[-3.14 -3.57 -7.89 -6.34] : Q416
[-2.93 -3.50 -6.76  4.18] : Q903
[-2.93 -3.47 -6.76 -6.06] : Q45
[-3.58 -2.93 -2.93  4.06] : Q816
[-2.93 -3.50 -6.78 -6.07] : Q785
[-3.58 -6.77 -9.40 -6.78] : Q272
common Q903 Q816:  -> [-2.93]
which: [-6.77 -9.40] -> Q272
has: [ 4.06 -2.93 -2.93 -3.58] -> no
common Q816 Q45:  -> [-2.93]
common Q785 Q272:  -> [-6.78]
which: [-2.93 -3.50 -6.76  4.18] -> Q903
common Q816 Q785:  -> [-2.93]

[-0.35 -2.44  0.38 -3.33  2.34] : Q416
[-0.28 -2.73  0.83  0.13  1.18] : Q272
[ 0.03 -0.44 -0.22  3.52 -0.14] : Q45
[-3.33  3.51 -0.14  0.13  1.26] : Q908
has: [ 2.34 -3.33  0.38 -2.44] -> no
which: [-2.73  0.83  0.13] -> Q272
which: [ 3.51 -0.14  0.13  1.26] -> Q908
which: [-0.22  3.52 -0.14] -> Q45
which: [ 0.38 -3.33  2.34] -> Q416
common Q416 Q908:  -> [-3.33]

[ 6.71 -3.37  5.18 -1.68 -2.06] = Q272
[ 5.43 -6.19  8.77 -3.02 -4.56] = Q112
[ 3.76 -2.43  5.19 -0.71 -3.37] = Q161
[ 8.77 -6.19  5.43 -1.94  5.19] = Q908
common Q161 Q908:  -> [5.19]
which: [ 8.77 -6.19  5.43] -> Q908
has: [ 5.43 -6.19  8.77 -3.02 -4.57] -> no
has: [-3.37  5.18] -> yes

[-6.91 -1.80  0.40  0.33  5.27 -3.16 -3.52  6.01 -4.15 -5.11 -6.09 -1.09
 -1.93 -1.16 -2.95  0.63  0.82 -1.28] = Q816
[ 1.96 -1.45 -0.44  0.64 -1.20  8.63  5.56  9.05 -7.90  2.54 -3.58  3.86
 -7.14 -4.87  3.97  1.52  4.83  0.82] = Q416
[-6.91 -1.80  0.40  0.33  5.27 -3.16 -3.52  6.01 -4.15 -5.11 -6.09 -1.09
 -1.93 -1.16 -2.95  0.63  2.55  0.22] = Q549
[ 0.99  2.37 -2.29 -3.11  0.91  8.01 -1.65 -1.29 -5.23 -5.14  2.63  6.42
 -3.42 -5.25  4.19  4.05 -2.62  0.20] = Q785
[ 3.23  5.39  9.09  2.73  0.19  1.44  7.06  1.36 -2.85  2.48 -5.58 -0.84
 -1.82  1.28  4.85  4.52 -4.00 -1.16] = Q903
[ 1.40  2.50 -2.03 -2.25 -0.54  7.91 -0.52 -0.39 -7.65 -6.34  2.46  5.83
 -2.83 -6.55  3.39  4.58 -1.21  1.03] = Q272
[-1.41  4.64 -0.80  3.30 -0.58 -3.71  2.46 -2.18 -0.79  0.07 -3.48 -0.43
 -1.01 -5.80  2.33 -0.61 -0.58 -2.94] = Q683
[ 2.02 -5.19 -6.82 -2.08  3.81 -0.22  3.07  0.18  8.93  1.30  0.84 -2.31
 -1.25  0.81  1.54 -1.24  5.18 -2.02] = Q908
[ 5.57 -0.22 -2.53 -2.19 -0.84  0.29 -3.87 -2.84 -7.36  0.60 -2.00 -1.08
 -1.99 -3.84 -2.54  4.52 -4.00  8.40] = Q224
[ 1.18  4.99  9.04  1.37 -0.71  2.13  6.62  0.69 -1.72  2.90 -6.90 -1.05
 -1.47 -0.46  3.56  1.68  5.74 -1.31] = Q45
[-1.39 -0.98  0.79 -1.86 -0.50 -2.91 -4.37 -3.84 -5.18 -0.48 -3.77  1.44
 -2.93  2.48  3.85  1.19 -0.05  0.92] = Q161
[ 3.85  4.82  2.41 -3.40 -5.00 -0.49  0.28 -0.11  3.73  3.40  1.82  3.25
  3.05  2.04  2.47 -1.89  0.60  4.78] = Q112
common Q161 Q112:  -> [3.85]
which: [-3.40 -5.00] -> Q112
which: [ 2.13  6.62  0.69 -1.72  2.90 -6.90 -1.05 -1.47 -0.46] -> Q45
which: [ 5.57 -0.22 -2.53 -2.19 -0.84  0.29 -3.87 -2.84 -7.36  0.60 -2.00 -1.08
 -1.99 -3.84 -2.54  4.52 -4.00  8.40] -> Q224

[ 3.66  1.71  3.67 -2.95  1.83] -> Q903
[-5.68  1.82 -2.95  0.06  3.60] -> Q272
[-3.06  3.66 -5.68 -5.67 -2.60] -> Q683
common Q683 Q272:  -> [-5.68]
common Q903 Q683:  -> [3.66]
which: [ 1.82 -2.95  0.06  3.60] -> Q272
common Q272 Q903:  -> [-2.95]
has: [-5.67 -5.68  3.66 -3.06] -> no

